Small tables with named rows and columns. After each table, cells are looked up by row and column.

fanodi
|  | dek | ratofi | demul | govobi | loru |
|---|---|---|---|---|---|
| bif | -4.145 | -2.501 | -4.125 | -4.212 | -2.580 |
| linule | -4.619 | -0.575 | -3.956 | -3.918 | -2.581 |
| lef | -6.975 | -3.865 | -4.810 | -6.561 | 2.100 |
| vub | -4.562 | -0.875 | -3.406 | -3.628 | -4.571 |
| zes | -5.586 | -5.032 | -1.326 | -3.525 | -6.273 |
| dor | -4.835 | -4.048 | -4.632 | -5.320 | -0.713 |
| zavivu | -6.167 | -1.356 | -1.027 | -5.047 | -5.567 |
| lene | -3.611 | -3.393 | -4.526 | -2.472 | -4.535 |
| todefe | -4.161 | -4.345 | -4.088 | 7.086 | -6.869 |
| gokan | -3.307 | -4.482 | -4.433 | -5.115 | -1.731 |
| vureke | -4.010 | -4.143 | -3.546 | -1.870 | -5.595 |
| libire | -0.933 | -1.790 | -5.795 | -6.503 | -2.891 |

What is the dek of lene in fanodi? -3.611
What is the demul of vureke in fanodi? -3.546
What is the dek of libire in fanodi? -0.933
What is the loru of dor in fanodi? -0.713
What is the dek of lef in fanodi? -6.975
What is the demul of linule in fanodi? -3.956
What is the ratofi of linule in fanodi? -0.575
What is the demul of zes in fanodi? -1.326
What is the loru of bif in fanodi? -2.580
What is the ratofi of zavivu in fanodi? -1.356
What is the dek of todefe in fanodi? -4.161
What is the loru of todefe in fanodi? -6.869
What is the govobi of zes in fanodi? -3.525
What is the demul of dor in fanodi? -4.632
What is the ratofi of todefe in fanodi? -4.345
What is the govobi of zavivu in fanodi? -5.047
What is the loru of gokan in fanodi? -1.731
What is the ratofi of bif in fanodi? -2.501
What is the dek of vub in fanodi? -4.562

pada:
columns: dirutu, dop, savoruv, dip, lisapo, sabipon
nev: [44, 39, 40, 46, 47, 45]
guv: [72, 37, 44, 32, 48, 32]
des: [23, 40, 33, 35, 27, 37]
fimobe: [11, 46, 32, 38, 20, 38]
fof: [34, 47, 34, 32, 30, 32]
tapam: [82, 40, 42, 40, 50, 42]
lut: [78, 29, 50, 22, 54, 20]
veb: [70, 34, 45, 40, 52, 40]
biv: [52, 36, 39, 33, 43, 35]
pogali: [61, 41, 41, 35, 41, 36]
robi: [28, 35, 39, 36, 37, 35]

guv, dip: 32
des, dop: 40
fof, lisapo: 30
tapam, sabipon: 42
pogali, sabipon: 36
guv, lisapo: 48

kezimup.csv
,ges,gepir,biv
peziv,79,62,33
rak,82,48,33
tuf,77,53,68
gaso,60,77,71
vekilon,97,34,26
zodufo,53,39,51
vidun,66,76,63
zipefo,70,45,19
metu,30,33,37
zonep,87,80,61
fabez,81,33,65
mir,71,54,73
bemoz,36,60,76

biv of rak is 33
biv of fabez is 65
ges of vekilon is 97
gepir of peziv is 62
gepir of zipefo is 45
ges of tuf is 77

kotasuk =
         lozuv  guzud
dovevod    155     57
gololem     79    208
lod        166    153
pibuzil    131    138
leveb      138    149
zofuvu     145    189
san        112    141
pinisi     131     87
kabe       219     57

pibuzil, guzud -> 138
san, guzud -> 141
zofuvu, lozuv -> 145
zofuvu, guzud -> 189
gololem, guzud -> 208
gololem, lozuv -> 79
lod, lozuv -> 166
leveb, guzud -> 149
san, lozuv -> 112
pinisi, lozuv -> 131
dovevod, lozuv -> 155
leveb, lozuv -> 138
kabe, lozuv -> 219
pinisi, guzud -> 87
dovevod, guzud -> 57
pibuzil, lozuv -> 131
lod, guzud -> 153
kabe, guzud -> 57
Row with the largest lozuv: kabe

Table setof
,fika,deta,nofe,lir,susipe,fen,vogop,kimoga
buput,-33863,25475,23661,-47795,-96400,-61520,35469,69869
pul,-33863,25475,23525,-49610,-96704,-58436,35469,69099
dit,-33863,28094,-77548,-39803,63758,-71168,-31375,34058
sare,-33863,25475,23525,-68658,-98372,-31991,58622,45617

nofe of sare = 23525
susipe of dit = 63758
fika of buput = -33863
lir of dit = -39803
kimoga of pul = 69099
fen of dit = -71168
susipe of pul = -96704
deta of buput = 25475
susipe of sare = -98372
deta of sare = 25475

bok =
         tas  sinu  raf  zez  sebin  refegu  sivafu  tup  nen
vodo     159   119   88   86     96     115      86  140  106
zib       83   110  134  118    145     151     109  114  150
finumo   121   124  129  123    126     124     121  126  127
toz      149   198  152  186    149      50     196  189    3
kisa     105   106  175  111    168     168     158  152  141
desero   119   122  133  124    132     137     122  124  138
suz       72    97  158  165     88      90      95  117  174
gegiv    147   182  172  164    166      42     182  226   30
faf      196   117   62   66     81     118      73  139  111
gukedeg  103    95  143  131     97     122     113  114  156
mafu     150   159  157  146    139      57     164  211   62
pada      83    82  169  148     85     110     101  123  176
givigag  141   186  181  172    170      41     196  237   30
kav      241   152  147  100    177     186     191   98  111

sivafu of faf = 73
tup of pada = 123
sebin of pada = 85
sebin of givigag = 170
sebin of suz = 88
nen of faf = 111

rini =
,lide,rulave,mes,venif,sonop,lir
tolabi,585,567,592,577,576,592
sedofu,641,488,627,549,525,596
pamegob,588,477,575,558,616,610
duledo,638,494,809,572,492,354
nel,522,643,510,563,685,573
daki,605,607,496,513,623,530
bareto,828,564,850,637,322,448
lovab,641,547,461,510,630,514
sedibog,568,552,611,527,608,642
kifud,651,483,800,561,498,379
pov,661,536,799,598,515,396
lebof,222,547,463,539,801,726
rurok,235,536,471,569,805,722
sar,565,555,594,580,585,609

daki, lide => 605
pamegob, venif => 558
bareto, rulave => 564
duledo, sonop => 492
tolabi, mes => 592
bareto, sonop => 322
sedofu, rulave => 488
duledo, rulave => 494
lebof, lir => 726
sar, rulave => 555
pov, sonop => 515
bareto, venif => 637
sedibog, sonop => 608
pamegob, mes => 575

dilono.tsv
	lut	zibiv	vada	nibeta	fime	meneved	neba	ges	zata	zedu
vanev	509	450	511	448	513	479	667	568	424	402
sose	325	513	617	754	268	231	188	455	661	781
tegifi	310	251	585	453	604	560	768	671	469	579
tizadif	502	572	569	663	563	261	871	730	302	278
kudapu	235	455	591	818	572	222	894	817	300	479
nalika	689	528	411	296	497	620	437	371	487	333
nezoke	376	486	592	646	273	301	200	443	628	754
vas	393	468	575	595	303	347	269	460	589	710
radoli	632	521	418	345	499	589	442	399	479	371
zan	711	516	410	268	496	636	466	369	488	309
nugigem	442	445	548	544	544	413	750	657	373	422
soti	616	528	508	459	517	422	709	587	383	295
bukopa	322	487	618	741	278	248	252	470	656	758
lib	263	472	614	801	391	226	444	602	527	703

sose, nibeta => 754
tizadif, neba => 871
tizadif, nibeta => 663
bukopa, fime => 278
kudapu, meneved => 222
vas, zibiv => 468
vanev, ges => 568
nezoke, zibiv => 486
nezoke, nibeta => 646
lib, ges => 602
radoli, ges => 399
kudapu, ges => 817
vanev, zata => 424
bukopa, vada => 618
nugigem, lut => 442
nalika, zedu => 333
vanev, vada => 511

